Below is a small trained network, with its code and all its weights. Each question gives an input and a class and asks what happens when units are switched off, that is, made to give their printed mean instead of their output.

import numpy as np


def w(rows, s, z=0):
    codes = np.array(rows[::2]) - 128.0
    scale = np.full(codes.shape[1], s)
    scale[-1] = z or s
    return codes * scale


def norm(h):
    return h / np.sqrt((h * h).mean(-1, keepdims=True) + 1e-5)


def f(y):
    return y / 2 * (1 + np.tanh(0.7978845608 * (y + 0.044715 * y**3)))


def log_softmax(a):
    a = a - a.max(-1, keepdims=True)
    return a - np.log(np.exp(a).sum(-1, keepdims=True))


def net(x, mask):
    res = np.array(x, float).reshape(1, 7) / 4 @ E
    u = 0
    for l in range(2):
        y = f(norm(res) @ A[l][:, :-1].T + A[l][:, -1])
        res = res + np.where(mask[u : u + 11], y, B[l][:, -1]) @ B[l][:, :-1]
        u += 11
    return log_softmax(norm(res)[-1] @ U[:, :-1].T + U[:, -1])


A, B = {}, {}
E = w([
[127,128,118,132],'x0',
[132,120,125,127],'x1',
[117,210,1,51],'x2',
[29,168,184,52],'x3',
[230,92,78,205],'x4',
[132,127,130,129],'x5',
[130,122,131,124],'x6',
],0.005)
A[0] = w([
[196,111,218,103,136],'L0N0',
[101,41,101,152,27],'L0N1',
[126,144,108,192,213],'L0N2',
[128,205,167,139,62],'L0N3',
[112,174,57,89,94],'L0N4',
[69,113,147,191,251],'L0N5',
[116,126,94,68,95],'L0N6',
[158,164,102,43,76],'L0N7',
[181,115,179,157,64],'L0N8',
[166,132,74,2,149],'L0N9',
[50,135,246,97,135],'L0N10',
],0.0062,0.0032)
B[0] = w([
[110,79,12,167,165],'L0N0',
[65,123,133,200,102],'L0N1',
[79,65,117,46,199],'L0N2',
[145,16,125,236,105],'L0N3',
[138,143,235,197,197],'L0N4',
[118,88,10,89,220],'L0N5',
[200,128,227,176,148],'L0N6',
[169,240,79,83,161],'L0N7',
[107,72,13,140,138],'L0N8',
[189,255,254,167,236],'L0N9',
[97,110,56,44,252],'L0N10',
],0.0045,0.003)
A[1] = w([
[141,205,127,69,85],'L1N0',
[132,110,219,129,152],'L1N1',
[211,209,118,95,219],'L1N2',
[199,128,126,158,53],'L1N3',
[107,5,22,159,87],'L1N4',
[106,157,2,24,1],'L1N5',
[192,113,87,159,52],'L1N6',
[77,116,152,117,172],'L1N7',
[55,103,45,74,151],'L1N8',
[153,233,245,125,189],'L1N9',
[252,143,171,227,149],'L1N10',
],0.0063,0.0038)
B[1] = w([
[103,46,176,188,173],'L1N0',
[248,163,132,121,131],'L1N1',
[144,217,165,118,254],'L1N2',
[139,77,107,73,127],'L1N3',
[93,193,214,238,248],'L1N4',
[180,178,144,254,145],'L1N5',
[116,140,213,34,140],'L1N6',
[197,87,68,140,153],'L1N7',
[60,58,62,151,197],'L1N8',
[152,27,220,175,246],'L1N9',
[202,125,51,25,208],'L1N10',
],0.0054,0.0045)
U = w([
[33,27,41,237,170],'0',
[245,210,229,79,162],'1',
[19,35,73,50,165],'2',
[54,210,234,27,1],'3',
[224,24,28,222,78],'4',
[254,197,42,79,93],'5',
],0.0086,0.0033)

Each question gives the input, the list of numbers given to net, and the class t.
The units are the neurons (one row each of A and B). Each row of codes is followed by its name. A weight is (code - 128) times the scale printed after its matrix; where a second scale follows, it is the last column's (A, B and U).
mask holds one flag per neuron, layer by layer. A switched-off neuron (its flag False) gives its mean, the last column of its row in B, instead of its output. The means were averaged over made-up inputs and are rounded, as every weight is.
A unit's drop is (log p(t) with every unit on - log p(t) with that unit switched off) / (log p(t) with every unit on - log p(t) with every unit switched off).
The circuit of an input: a set's keep is (log p(t) with only the set's units on - log p(t) with every unit switched off) / (log p(t) with every unit on - log p(t) with every unit switched off). Starting from the 12 units with the biggest drops (on a tie, the unit counted first), units are removed one at a time, each time the one whose removal leaves the highest keep (on an exact tie, the one counted first), for as long as the keep stays at least 0.8.
circuit, biggest first: the units of the circuit, biggest drop first
unit that matters most: the unit with the biggest drop
top k neurons: the k neurons with the biggest drops, biggest first
drop of u: that unit's drop, to one decimal
input [-7,-1,0,6,0,2,1], class 2: circuit, biggest first -> L0N10, L1N4, L1N8
input [1,4,-4,0,-1,5,6], class 0: unit that matters most -> L1N4
input [-7,-3,1,-2,8,-3,-7], class 5: circuit, biggest first -> L1N9, L1N10
input [-3,1,-1,3,-8,8,-3], class 2: top 2 neurons -> L0N10, L1N4
input [-6,-2,-2,-7,-3,5,-3], class 0: top 2 neurons -> L0N9, L1N4
input [8,-6,0,3,0,7,-2], class 2: top 2 neurons -> L1N4, L1N8
input [2,-7,-1,8,-8,3,-1], class 2: top 2 neurons -> L0N10, L1N4
input [0,-1,2,-3,-7,5,-3], class 1: drop of L0N9 -> 0.1
input [0,7,-5,1,5,2,7], class 0: drop of L0N9 -> 0.8
input [5,4,5,1,8,6,-1], class 1: drop of L1N2 -> 0.2
input [2,2,-2,7,-6,3,-5], class 2: top 2 neurons -> L0N10, L1N4
